Below is a small trained network, with its code and all its weights. Each question gives an input and a class and asks what happens when units are switched off, that is, made to give their printed mean instead of their output.

import numpy as np


def w(rows, s, z=0):
    codes = np.array(rows[::2]) - 128.0
    scale = np.full(codes.shape[1], s)
    scale[-1] = z or s
    return codes * scale


def f(y):
    return y / 2 * (1 + np.tanh(0.7978845608 * (y + 0.044715 * y**3)))


def log_softmax(a):
    a = a - a.max(-1, keepdims=True)
    return a - np.log(np.exp(a).sum(-1, keepdims=True))


def net(x, mask):
    res = np.array(x, float).reshape(1, 7) / 4 @ E
    y = f(res @ A[0][:, :-1].T + A[0][:, -1])
    res = res + np.where(mask, y, B[0][:, -1]) @ B[0][:, :-1]
    return log_softmax(res[-1] @ U[:, :-1].T + U[:, -1])


A, B = {}, {}
E = w([
[128,121,127,130],'x0',
[127,116,129,135],'x1',
[254,122,152,161],'x2',
[128,123,127,129],'x3',
[131,126,133,127],'x4',
[122,183,52,237],'x5',
[94,151,245,187],'x6',
],0.0084)
A[0] = w([
[255,163,148,159,59],'n1',
[111,122,117,215,78],'n2',
[23,96,131,145,75],'n3',
[141,104,196,89,58],'n4',
[138,106,167,32,62],'n5',
[126,124,75,163,42],'n6',
[149,68,25,107,85],'n7',
[99,229,63,220,40],'n8',
[161,113,51,54,79],'n9',
[29,174,125,86,100],'n10',
[135,90,107,147,254],'n11',
[202,159,140,117,202],'n12',
[97,101,194,207,59],'n13',
[130,55,137,97,200],'n14',
[170,151,59,63,134],'n15',
[57,155,113,72,77],'n16',
[227,93,141,151,194],'n17',
[254,86,167,100,93],'n18',
[147,67,58,93,114],'n19',
[13,126,47,52,88],'n20',
[136,192,55,202,105],'n21',
[131,151,27,236,153],'n22',
[131,72,16,100,103],'n23',
[59,132,139,127,103],'n24',
[157,105,92,215,45],'n25',
],0.0088,0.0091)
B[0] = w([
[150,73,68,198,164],'n1',
[170,103,184,53,143],'n2',
[216,95,91,190,151],'n3',
[225,89,124,116,140],'n4',
[160,20,123,39,154],'n5',
[254,74,186,91,123],'n6',
[153,130,208,167,169],'n7',
[194,42,139,72,181],'n8',
[190,114,232,176,161],'n9',
[194,116,71,185,169],'n10',
[20,211,118,138,254],'n11',
[81,105,111,153,210],'n12',
[177,89,192,141,142],'n13',
[45,114,103,96,203],'n14',
[112,148,189,166,178],'n15',
[180,65,67,158,145],'n16',
[97,143,72,161,225],'n17',
[135,72,71,150,186],'n18',
[138,165,192,122,164],'n19',
[163,98,88,185,196],'n20',
[118,50,116,33,194],'n21',
[76,70,175,58,244],'n22',
[137,130,183,183,182],'n23',
[174,121,106,176,143],'n24',
[161,22,102,113,137],'n25',
],0.0075,0.0081)
U = w([
[147,50,130,5,70],'0',
[79,125,127,130,230],'1',
[156,132,244,183,127],'2',
[145,102,38,183,9],'3',
[78,145,112,107,215],'4',
[66,135,114,117,163],'5',
[71,139,107,110,179],'6',
[136,238,106,32,9],'7',
],0.014,0.011)

Each question gives the input, the list of numbers given to net, and the class t.
The units are the neurons (one row each of A and B). Each row of codes is followed by its name. A weight is (code - 128) times the scale printed after its matrix; where a second scale follows, it is the last column's (A, B and U).
mask holds one flag per neuron, in row order. A switched-off neuron (its flag False) gives its mean, the last column of its row in B, instead of its output. The means were averaged over made-up inputs and are rounded, as every weight is.
A unit's drop is (log p(t) with every unit on - log p(t) with that unit switched off) / (log p(t) with every unit on - log p(t) with every unit switched off).
The circuit of an input: a set's keep is (log p(t) with only the set's units on - log p(t) with every unit switched off) / (log p(t) with every unit on - log p(t) with every unit switched off). Starting from the 12 units with the biggest drops (on a tie, the unit counted first), units are removed one at a time, each time the one whose removal leaves the highest keep (on an exact tie, the one counted first), for as long as the keep stays at least 0.8.
units of the circuit, in order: the units of the circuit, biggest drop first
most important unit: the unit with the biggest drop
top k neurons: the k neurons with the biggest drops, biggest first
drop of u: that unit's drop, to one decimal
input [-8,-3,8,5,-7,4,4], class 3: most important unit -> n1
input [2,7,8,-2,6,-5,5], class 3: units of the circuit, in order -> n18; n1; n17
input [3,5,7,0,1,2,4], class 3: units of the circuit, in order -> n1; n17
input [1,-7,-8,1,4,-1,-4], class 3: units of the circuit, in order -> n20; n10
input [4,-5,8,3,-6,-5,-5], class 3: top 2 neurons -> n18; n1
input [-6,5,-8,-8,2,4,-3], class 3: units of the circuit, in order -> n20; n10
input [2,-1,8,4,-2,6,3], class 3: top 2 neurons -> n1; n17
input [3,2,2,0,0,-7,6], class 0: top 3 neurons -> n5; n4; n11
input [3,2,-7,6,-2,4,-2], class 3: top 4 neurons -> n20; n10; n3; n16
input [-1,8,-1,8,0,-8,8], class 0: top 2 neurons -> n5; n4
input [5,1,-1,6,7,-8,8], class 0: top 2 neurons -> n5; n4
input [6,-3,8,5,-4,8,-7], class 0: top 2 neurons -> n22; n21
input [4,8,4,0,-1,-6,-6], class 6: top 2 neurons -> n14; n17
input [6,3,-4,7,6,7,1], class 0: most important unit -> n8
input [5,-5,-4,0,6,7,0], class 0: drop of n8 -> 0.2
input [-4,-1,5,-1,-6,7,6], class 0: drop of n6 -> 0.0
input [6,5,6,8,-1,-2,5], class 5: drop of n3 -> 0.1
